Here is a tiny trained network, its code and every weight. The questions are about switching its units off for an input and a class, where a switched-off unit gives its printed mean instead of its output.

import numpy as np


def w(rows, s, z=0):
    codes = np.array(rows[::2]) - 128.0
    scale = np.full(codes.shape[1], s)
    scale[-1] = z or s
    return codes * scale


def norm(h):
    return h / np.sqrt((h * h).mean(-1, keepdims=True) + 1e-5)


def f(y):
    return y / 2 * (1 + np.tanh(0.7978845608 * (y + 0.044715 * y**3)))


def log_softmax(a):
    a = a - a.max(-1, keepdims=True)
    return a - np.log(np.exp(a).sum(-1, keepdims=True))


def net(x, mask):
    res = np.array(x, float).reshape(1, 2) / 4 @ E
    u = 0
    for l in range(2):
        y = f(norm(res) @ A[l][:, :-1].T + A[l][:, -1])
        res = res + np.where(mask[u : u + 10], y, B[l][:, -1]) @ B[l][:, :-1]
        u += 10
    return log_softmax(norm(res)[-1] @ U[:, :-1].T + U[:, -1])


A, B = {}, {}
E = w([
[51,239,177,176,169,255,140,160,206],'x0',
[86,149,223,210,230,125,109,116,92],'x1',
],0.0076)
A[0] = w([
[150,134,124,154,124,127,120,91,155,149],'L0N0',
[147,117,101,101,25,141,123,124,138,90],'L0N1',
[134,150,89,99,71,166,126,142,166,26],'L0N2',
[136,153,172,177,212,184,123,121,143,214],'L0N3',
[170,83,120,141,210,89,99,112,73,17],'L0N4',
[160,137,168,117,120,130,123,147,108,124],'L0N5',
[141,147,102,123,93,246,115,124,185,158],'L0N6',
[236,129,122,154,128,163,106,98,159,99],'L0N7',
[138,90,145,138,142,46,126,121,107,168],'L0N8',
[147,92,105,123,118,77,117,109,114,7],'L0N9',
],0.013,0.0019)
B[0] = w([
[140,113,125,115,138,140,178,123,113,130],'L0N0',
[117,130,128,149,248,147,134,144,206,220],'L0N1',
[191,39,105,155,16,202,132,41,121,202],'L0N2',
[56,85,94,82,169,174,73,133,81,249],'L0N3',
[75,114,175,184,99,60,139,131,238,210],'L0N4',
[133,98,122,120,132,85,149,109,128,130],'L0N5',
[120,196,161,128,85,35,185,163,162,242],'L0N6',
[93,141,131,138,137,142,87,146,135,135],'L0N7',
[152,234,11,113,32,113,157,83,15,211],'L0N8',
[199,125,219,113,124,152,109,167,105,193],'L0N9',
],0.018,0.012)
A[1] = w([
[133,174,133,187,185,4,120,108,110,131],'L1N0',
[106,116,85,79,204,142,69,101,69,102],'L1N1',
[109,98,95,140,69,107,182,92,183,82],'L1N2',
[74,162,114,87,113,175,90,126,36,159],'L1N3',
[198,83,34,142,201,171,111,77,200,49],'L1N4',
[219,190,117,72,121,167,79,133,52,76],'L1N5',
[172,41,118,153,216,180,65,96,56,6],'L1N6',
[167,197,201,121,44,127,135,69,19,19],'L1N7',
[113,179,152,165,212,165,139,124,105,104],'L1N8',
[153,63,187,163,93,141,63,77,142,62],'L1N9',
],0.015,0.002)
B[1] = w([
[149,150,183,109,88,161,182,106,163,198],'L1N0',
[226,112,128,140,131,118,94,252,152,225],'L1N1',
[121,120,128,117,192,138,73,130,53,249],'L1N2',
[109,149,169,119,116,163,190,45,128,239],'L1N3',
[97,135,136,55,136,118,122,212,73,222],'L1N4',
[105,146,104,184,97,80,120,90,103,182],'L1N5',
[116,153,119,238,118,80,125,2,152,205],'L1N6',
[162,66,115,126,200,180,126,177,193,244],'L1N7',
[165,86,70,76,50,64,143,151,121,162],'L1N8',
[122,124,135,136,83,167,148,148,179,145],'L1N9',
],0.018,0.011)
U = w([
[238,150,143,173,94,100,212,100,181,195],'0',
[133,173,40,134,101,11,108,137,9,116],'1',
[18,181,169,103,99,128,187,27,95,136],'2',
[124,59,120,226,177,136,44,57,111,150],'3',
[109,95,146,53,157,158,136,237,110,170],'4',
[156,115,114,79,161,94,131,51,99,12],'5',
[154,123,109,66,132,98,94,41,113,3],'6',
],0.013,0.006)

Each question gives the input, the list of numbers given to net, and the class t.
The units are the neurons (one row each of A and B). Each row of codes is followed by its name. A weight is (code - 128) times the scale printed after its matrix; where a second scale follows, it is the last column's (A, B and U).
mask holds one flag per neuron, layer by layer. A switched-off neuron (its flag False) gives its mean, the last column of its row in B, instead of its output. The means were averaged over made-up inputs and are rounded, as every weight is.
A unit's drop is (log p(t) with every unit on - log p(t) with that unit switched off) / (log p(t) with every unit on - log p(t) with every unit switched off).
The circuit of an input: a set's keep is (log p(t) with only the set's units on - log p(t) with every unit switched off) / (log p(t) with every unit on - log p(t) with every unit switched off). Starting from the 12 units with the biggest drops (on a tie, the unit counted first), units are removed one at a time, each time the one whose removal leaves the highest keep (on an exact tie, the one counted first), for as long as the keep stays at least 0.8.
units of the circuit, in order: the units of the circuit, biggest drop first
most important unit: the unit with the biggest drop
top k neurons: the k neurons with the biggest drops, biggest first
k most important neurons of layer l: the k neurons of layer l with the biggest drops, biggest first
input [6,0], class 2: most important unit : L0N1
input [0,7], class 3: units of the circuit, in order : L0N3, L1N6
input [4,7], class 3: top 3 neurons : L1N6, L0N3, L1N1
input [8,1], class 2: units of the circuit, in order : L1N3, L0N3
input [7,7], class 3: 2 most important neurons of layer 1 : L1N6, L1N4
input [-1,6], class 2: 2 most important neurons of layer 1 : L1N3, L1N7
input [3,-8], class 4: units of the circuit, in order : L0N1, L1N4
input [-4,8], class 2: top 4 neurons : L0N4, L0N2, L1N1, L1N0
input [7,-2], class 2: top 4 neurons : L0N3, L1N1, L0N9, L1N4
input [8,-4], class 4: top 4 neurons : L0N6, L0N4, L0N1, L1N6
input [2,7], class 3: top 4 neurons : L1N6, L0N3, L0N6, L1N1
input [6,-2], class 4: top 2 neurons : L0N6, L1N6
input [1,3], class 3: top 2 neurons : L1N6, L0N6
input [3,8], class 3: units of the circuit, in order : L0N6
input [-2,-2], class 1: top 3 neurons : L0N6, L0N1, L0N4
input [-1,7], class 2: top 4 neurons : L1N3, L0N1, L1N7, L0N4
input [7,1], class 2: 3 most important neurons of layer 1 : L1N3, L1N7, L1N4
input [2,-7], class 4: 2 most important neurons of layer 1 : L1N4, L1N2
input [-3,5], class 2: 3 most important neurons of layer 1 : L1N1, L1N0, L1N2
input [8,4], class 4: most important unit : L0N3
input [-5,-7], class 1: top 2 neurons : L0N4, L0N1
input [7,0], class 2: top 2 neurons : L0N6, L0N1
input [1,0], class 2: top 2 neurons : L0N1, L0N3
input [-5,-4], class 1: top 2 neurons : L0N6, L0N1
input [-4,-4], class 1: top 2 neurons : L0N6, L0N1
input [8,-3], class 4: 2 most important neurons of layer 1 : L1N6, L1N3
input [-7,-6], class 1: most important unit : L0N6
input [-6,-7], class 1: 2 most important neurons of layer 0 : L0N1, L0N4
